Below is a small trained network, with its code and all its weights. Each question gives an input and a class and asks what happens when units are switched off, that is, made to give their printed mean instead of their output.

import numpy as np


def w(rows, s, z=0):
    codes = np.array(rows[::2]) - 128.0
    scale = np.full(codes.shape[1], s)
    scale[-1] = z or s
    return codes * scale


def norm(h):
    return h / np.sqrt((h * h).mean(-1, keepdims=True) + 1e-5)


def f(y):
    return np.maximum(y, 0)


def log_softmax(a):
    a = a - a.max(-1, keepdims=True)
    return a - np.log(np.exp(a).sum(-1, keepdims=True))


def net(x, mask):
    res = np.array(x, float).reshape(1, 6) / 4 @ E
    u = 0
    for l in range(3):
        y = f(norm(res) @ A[l][:, :-1].T + A[l][:, -1])
        res = res + np.where(mask[u : u + 8], y, B[l][:, -1]) @ B[l][:, :-1]
        u += 8
    return log_softmax(norm(res)[-1] @ U[:, :-1].T + U[:, -1])


A, B = {}, {}
E = w([
[120,155,120,153,113,129,126,159,124,137,152,88],'x0',
[254,71,137,149,126,133,155,131,165,99,162,57],'x1',
[115,144,229,151,117,187,199,166,192,144,57,139],'x2',
[103,50,156,110,59,160,93,163,56,159,163,74],'x3',
[92,113,127,104,55,82,154,85,199,141,118,112],'x4',
[80,94,191,169,227,23,111,127,138,189,131,103],'x5',
],0.007)
A[0] = w([
[81,97,89,97,185,147,137,153,174,171,149,144,65],'0.n1',
[137,100,174,119,173,157,131,164,44,111,186,187,150],'0.n2',
[160,71,122,197,175,64,139,124,101,156,77,108,189],'0.n3',
[99,57,107,119,60,112,142,144,150,180,153,139,159],'0.n4',
[168,146,116,75,70,169,143,151,122,86,143,166,18],'0.n5',
[104,151,72,72,143,109,152,72,253,127,133,113,126],'0.n6',
[131,102,85,142,102,67,104,50,118,76,150,78,3],'0.n7',
[152,203,75,164,196,146,86,98,159,109,94,143,8],'0.n8',
],0.0062,0.0019)
B[0] = w([
[115,144,104,105,112,114,114,176,181,26,128,54,160],'0.n1',
[141,156,133,188,73,90,138,172,90,106,129,95,234],'0.n2',
[137,160,52,110,156,161,133,121,112,71,76,69,252],'0.n3',
[97,103,174,196,2,37,188,106,125,103,101,127,222],'0.n4',
[90,130,32,104,234,150,137,95,81,111,35,8,210],'0.n5',
[109,111,102,235,30,70,148,211,124,139,160,99,222],'0.n6',
[106,109,160,128,136,188,120,55,157,125,150,143,200],'0.n7',
[159,161,101,187,113,69,203,170,154,116,147,172,202],'0.n8',
],0.0071,0.0043)
A[1] = w([
[30,177,112,104,101,100,90,136,80,170,152,219,113],'1.n1',
[204,74,113,150,121,124,109,126,166,129,164,98,89],'1.n2',
[130,153,86,175,136,94,89,74,64,128,165,105,142],'1.n3',
[100,85,171,114,208,104,132,117,164,166,159,69,116],'1.n4',
[146,122,85,69,138,103,87,80,116,123,228,150,12],'1.n5',
[108,127,253,138,111,190,145,168,164,153,85,114,40],'1.n6',
[136,109,147,139,158,191,152,197,186,144,69,145,91],'1.n7',
[119,122,120,93,120,81,91,116,106,89,216,157,5],'1.n8',
],0.0079,0.0024)
B[1] = w([
[163,155,187,81,151,154,98,149,175,76,155,104,231],'1.n1',
[136,178,199,60,138,118,136,145,139,122,153,157,201],'1.n2',
[121,116,143,144,135,171,156,75,175,165,81,160,255],'1.n3',
[84,154,86,76,121,134,138,146,99,126,78,107,187],'1.n4',
[111,154,119,170,171,196,174,127,125,223,147,130,165],'1.n5',
[133,109,96,138,163,173,87,54,173,192,153,151,212],'1.n6',
[109,142,95,131,123,105,143,85,111,179,186,149,196],'1.n7',
[105,100,115,133,157,160,132,134,175,245,180,152,165],'1.n8',
],0.011,0.0056)
A[2] = w([
[59,74,156,146,224,36,97,152,105,164,59,85,111],'2.n1',
[210,154,158,214,219,182,77,183,19,146,107,193,83],'2.n2',
[98,1,212,80,65,206,61,147,24,212,107,75,9],'2.n3',
[182,161,83,168,76,163,99,141,157,160,144,72,214],'2.n4',
[153,85,202,110,50,114,57,134,62,178,101,143,58],'2.n5',
[111,195,132,88,103,138,173,125,182,159,55,52,251],'2.n6',
[219,78,214,67,183,110,187,121,126,125,165,99,16],'2.n7',
[106,186,176,62,144,130,11,191,131,135,82,192,165],'2.n8',
],0.0067,0.0027)
B[2] = w([
[175,128,41,109,76,202,142,95,75,74,92,118,192],'2.n1',
[55,41,167,152,9,57,72,114,117,150,154,117,187],'2.n2',
[170,185,92,184,179,83,178,173,160,114,92,181,221],'2.n3',
[103,120,140,98,187,81,97,102,137,147,75,139,198],'2.n4',
[133,188,135,174,151,61,176,153,141,85,153,153,160],'2.n5',
[140,78,133,105,135,153,85,149,48,123,166,138,254],'2.n6',
[76,181,178,98,119,187,96,181,165,79,153,110,159],'2.n7',
[201,110,157,85,133,114,157,132,145,115,149,67,171],'2.n8',
],0.011,0.0086)
U = w([
[147,138,17,76,148,211,133,120,34,91,61,79,120],'0',
[121,106,131,180,198,192,115,75,182,247,179,168,75],'1',
[175,220,110,217,165,55,189,205,169,88,104,172,167],'2',
[154,163,244,35,162,176,76,179,171,70,202,81,16],'3',
[99,47,152,189,20,57,80,129,128,115,149,118,254],'4',
],0.011,0.0012)

Each question gives the input, the list of numbers given to net, and the class t.
The units are the neurons (one row each of A and B). Each row of codes is followed by its name. A weight is (code - 128) times the scale printed after its matrix; where a second scale follows, it is the last column's (A, B and U).
mask holds one flag per neuron, layer by layer. A switched-off neuron (its flag False) gives its mean, the last column of its row in B, instead of its output. The means were averaged over made-up inputs and are rounded, as every weight is.
A unit's drop is (log p(t) with every unit on - log p(t) with that unit switched off) / (log p(t) with every unit on - log p(t) with every unit switched off).
The circuit of an input: a set's keep is (log p(t) with only the set's units on - log p(t) with every unit switched off) / (log p(t) with every unit on - log p(t) with every unit switched off). Starting from the 12 units with the biggest drops (on a tie, the unit counted first), units are removed one at a time, each time the one whose removal leaves the highest keep (on an exact tie, the one counted first), for as long as the keep stays at least 0.8.
circuit, biggest first: the units of the circuit, biggest drop first
unit that matters most: the unit with the biggest drop
top k neurons: the k neurons with the biggest drops, biggest first
k most important neurons of layer l: the k neurons of layer l with the biggest drops, biggest first
input [0,-7,3,-2,7,7], class 0: 2 most important neurons of layer 2 : 2.n1, 2.n2
input [-5,5,7,0,-8,-4], class 4: circuit, biggest first : 2.n2
input [-8,4,3,-1,5,-3], class 4: circuit, biggest first : 0.n6, 2.n3
input [0,8,-7,8,7,5], class 2: top 3 neurons : 2.n3, 0.n4, 1.n1
input [-7,-8,1,8,-3,-1], class 2: top 3 neurons : 2.n3, 0.n2, 2.n5
input [4,-8,4,-6,7,8], class 0: top 2 neurons : 2.n1, 1.n2
input [7,0,7,2,-7,4], class 1: top 2 neurons : 1.n6, 1.n7
input [1,-7,3,6,-6,6], class 3: top 3 neurons : 1.n1, 0.n5, 2.n8
input [-5,4,8,1,2,8], class 0: top 4 neurons : 1.n4, 2.n1, 0.n3, 1.n3
input [-8,8,-3,-6,1,-4], class 3: top 2 neurons : 1.n2, 2.n3
input [1,-5,-8,8,-6,2], class 1: top 2 neurons : 1.n8, 1.n5
input [-3,8,-8,6,3,7], class 1: circuit, biggest first : 1.n5, 1.n3
input [-5,-8,0,6,-6,-5], class 3: top 2 neurons : 1.n1, 2.n8
input [6,0,8,0,-2,-5], class 1: unit that matters most : 1.n6
input [4,7,-4,-2,-6,3], class 3: top 2 neurons : 1.n2, 2.n7
input [3,-3,5,4,7,7], class 0: circuit, biggest first : 2.n1, 1.n4
input [2,-2,1,7,6,0], class 2: 3 most important neurons of layer 2 : 2.n3, 2.n5, 2.n2
input [8,6,1,2,-5,6], class 0: top 3 neurons : 1.n4, 1.n1, 2.n1
input [-8,-4,8,-2,-6,-3], class 1: 2 most important neurons of layer 1 : 1.n6, 1.n7
input [5,-8,2,7,5,-7], class 3: circuit, biggest first : 1.n1
input [-7,-2,6,8,-6,2], class 2: 3 most important neurons of layer 2 : 2.n3, 2.n5, 2.n6
